-146; -173; -72; 291; -149; -15; -155; 30; 83; -71; -372; -116; 49; 163; 102; -73; -82; -110; -216; -448; -86; 100; 87; 123; -74; 17; -52; 77; 73; 5; -40; 129; 158; 422; -35; -204; 142; 53; 148; 19; 14; -131; -30; -28; 88; -10; -204; -70; -70; 271; 65; 180; 143; -342; 148; -131; 101; 174; 95; 34; 28; -132; -220; -274; 66; 7; 11; -39; -23; -455; -145; -298; 18; -235; -140 => T > [44]
-99; -95; -96; 167; -101; -112; -117; -8; 2; -169; -310; -121; 52; 119; -1; -56; -43; -123; -220; -197; -66; 112; 122; -17; -41; 145; 47; -5; -50; 6; 21; 50; 112; 341; -72; -119; 111; -20; 104; -81; -90; -50; -78; -38; -87; -14; -146; -11; -46; 238; 24; -10; 60; -266; 191; -4; -11; 76; 25; 49; 2; -135; -89; -154; 20; 5; 1; -17; 29; -290; -29; -166; 49; -71; 90 => T > [44]
-83; -41; -142; 73; -110; -108; -98; 58; 4; -82; -276; -120; -45; 109; 49; 14; -114; -85; -181; -62; -68; 130; 68; -52; -19; 163; 36; 12; 0; 39; 44; 134; 117; 233; 10; -72; 51; -71; 137; -57; -68; -20; -68; -31; -150; -10; -121; -51; -40; 224; 45; 105; 60; -186; 193; 18; -5; 25; 46; 23; 21; -37; -63; -75; 32; -114; 4; -54; 28; -314; -33; -111; 20; -37; 120 => T > [44]
-149; -22; -105; -3; -181; -116; -128; 57; 15; -102; -323; -155; -28; 119; 70; 75; -40; -106; -211; -157; -74; 147; 14; -37; -54; 183; -38; -41; -8; 20; 44; 10; 122; 277; -27; -87; 23; -69; 126; -30; -44; -72; -87; 3; -193; -18; -174; -29; 65; 194; 49; 68; 47; -264; 251; 52; -47; 82; 28; 41; 57; -24; -115; -77; 93; -40; 4; -91; 38; -318; -59; -113; 44; -47; 115 => T > [44]
-127; 95; -125; -202; -186; -43; 0; 55; 20; 62; -126; 4; -85; 20; 143; -25; 16; -87; -145; -221; -146; 159; -1; 0; -15; -10; -132; -62; 65; 82; 76; 44; 136; 155; -167; 71; -60; 14; 178; 122; -71; -124; 2; 21; -74; 13; -60; -88; 142; -47; 147; -23; 100; 7; -11; 23; -12; 0; 14; 47; -78; 26; -97; -30; 44; 4; -3; -42; 58; -122; 41; -75; -15; 87; -64 => H > [43]
-153; 6; -159; -65; -163; -91; -49; 32; 40; -25; -251; -34; -53; 100; 93; -110; 25; -141; -219; -335; -159; 145; 77; 19; -53; 54; -67; -61; 53; 46; 33; 64; 165; 308; -209; -41; 27; 36; 189; 45; -95; -156; -47; -7; -15; 19; -145; -97; 42; 93; 109; -41; 103; -151; 65; -25; 23; 85; 33; 30; -63; -103; -170; -166; 16; 62; -28; 0; 50; -227; -49; -118; -28; 15; -113 => H > [43]
-126; 38; -152; -87; -187; -124; -85; 47; 8; -14; -275; -102; -71; 84; 177; 18; 3; -109; -249; -159; -101; 243; -24; -48; -83; 83; -150; -75; 34; 63; 81; -24; 156; 256; -89; -64; -14; 22; 163; -4; -38; -153; -119; 17; -101; -55; -136; -76; -8; 123; 95; 54; 60; -157; 134; 114; 1; 54; 4; 56; 12; 83; -173; -67; 81; -29; -27; -112; 41; -235; -50; -265; 5; 17; -44 => T > [52]
-110; -2; -129; -53; -173; -120; -90; 64; 20; -57; -292; -111; -45; 86; 107; 34; -30; -107; -214; -140; -95; 168; 26; -46; -45; 141; -61; -50; 9; 70; 65; 17; 125; 265; -72; -57; 13; -34; 150; -7; -63; -93; -57; 24; -159; -2; -134; -42; 89; 182; 55; 46; 40; -176; 158; 97; -16; 14; 46; 35; 31; 0; -122; -78; 78; -34; 9; -109; 69; -287; -39; -97; 14; 20; 62 => T > [52]
-155; 42; -63; -108; -148; 22; -9; 22; 29; 56; -108; 5; -51; 27; 133; -77; 56; -66; -109; -281; -103; 100; -23; 20; -66; -51; -167; -60; 81; 6; 19; -23; 120; 178; -173; -12; -51; 74; 111; 123; -37; -161; -17; 43; 59; 3; -71; -85; 32; -55; 55; -26; 70; -28; -16; 3; 24; 33; 3; 32; -27; -21; -139; -99; -19; 93; -62; -9; 52; -58; -59; -118; -36; 3; -203 => H > [43]
-278; 112; -132; -469; -363; 31; 43; 61; 57; 64; -89; 52; -80; 61; 102; -139; 132; -133; -99; -553; -274; 72; 23; 72; -16; -77; -223; -181; 52; 68; 8; 4; 169; 259; -480; 124; -173; 42; 247; 355; -105; -258; 63; 30; -29; 63; -110; -126; 177; -239; 202; -258; 186; 26; -58; -28; -126; -41; 53; 25; -84; -127; -105; -109; -2; 164; -126; 29; 85; -60; 1; -93; -54; 199; -201 => H > [42]
-339; 6; -148; -158; -384; 9; -62; 48; 163; 49; -271; 28; -33; 157; 158; -225; 69; -203; -234; -815; -283; 74; 134; 196; -42; -81; -232; -61; 128; 54; -25; 116; 240; 521; -476; -45; -39; 123; 317; 359; -130; -330; 67; 29; 133; 68; -200; -167; 54; -62; 212; -139; 273; -165; -29; -170; -17; 117; 81; 34; -151; -248; -292; -336; -2; 142; -113; 83; 24; -304; -77; -300; -53; -19; -405 => H > [42]
-162; 59; -207; -190; -260; -155; -85; 67; 7; -16; -334; -139; -117; 70; 191; 65; -20; -130; -293; -153; -135; 265; 11; -94; -78; 154; -143; -120; -2; 81; 117; -42; 173; 317; -123; -42; -39; -54; 209; 30; -75; -144; -88; 49; -246; -5; -153; -89; 159; 161; 85; 13; 51; -180; 228; 162; -60; 25; 7; 62; 55; 65; -169; -51; 102; -21; -18; -136; 96; -290; -36; -116; 9; 81; 83 => T > [52]
-102; -12; -99; 6; -125; -65; -79; 24; -35; -46; -273; -121; -41; 94; 109; 79; -36; -59; -183; -79; -48; 150; -14; -56; -70; 92; -81; -52; -15; 30; 53; -17; 119; 217; 28; -95; 16; -28; 32; -40; -22; -49; -85; 35; -125; -37; -112; -30; 33; 178; 10; 86; 24; -177; 204; 79; -17; 44; 14; 51; 57; 55; -78; -25; 67; -31; 19; -88; 41; -245; -51; -101; 38; -38; 90 => T > [44]
-19; -38; -171; 142; -109; -158; -133; 22; 24; -60; -299; -63; -43; 116; 14; -67; -89; -119; -252; -161; -70; 121; 121; -35; 0; 200; 78; 41; 49; 23; 51; 122; 124; 265; -64; -79; 123; -29; 184; -105; -109; -58; -89; -48; -84; 48; -124; -49; 15; 270; 64; 48; 80; -200; 109; -56; 70; 31; 35; 18; -81; -51; -89; -142; 40; -86; 26; -73; 39; -280; -50; -148; -15; -22; 76 => T > [44]
-26; -6; -168; -66; -163; -278; -160; 30; -32; -156; -344; -186; -97; 106; 38; 159; -92; -73; -169; 155; -44; 205; 18; -163; -9; 315; 74; -54; -111; 68; 115; 13; 102; 214; 50; -62; -4; -163; 145; -152; -77; 62; -126; -16; -405; 23; -153; 1; 141; 295; -3; 64; -26; -209; 315; 153; -88; -15; 36; 31; 59; 30; 15; 64; 126; -168; 30; -139; 82; -309; -17; -25; 65; 60; 396 => T > [44]
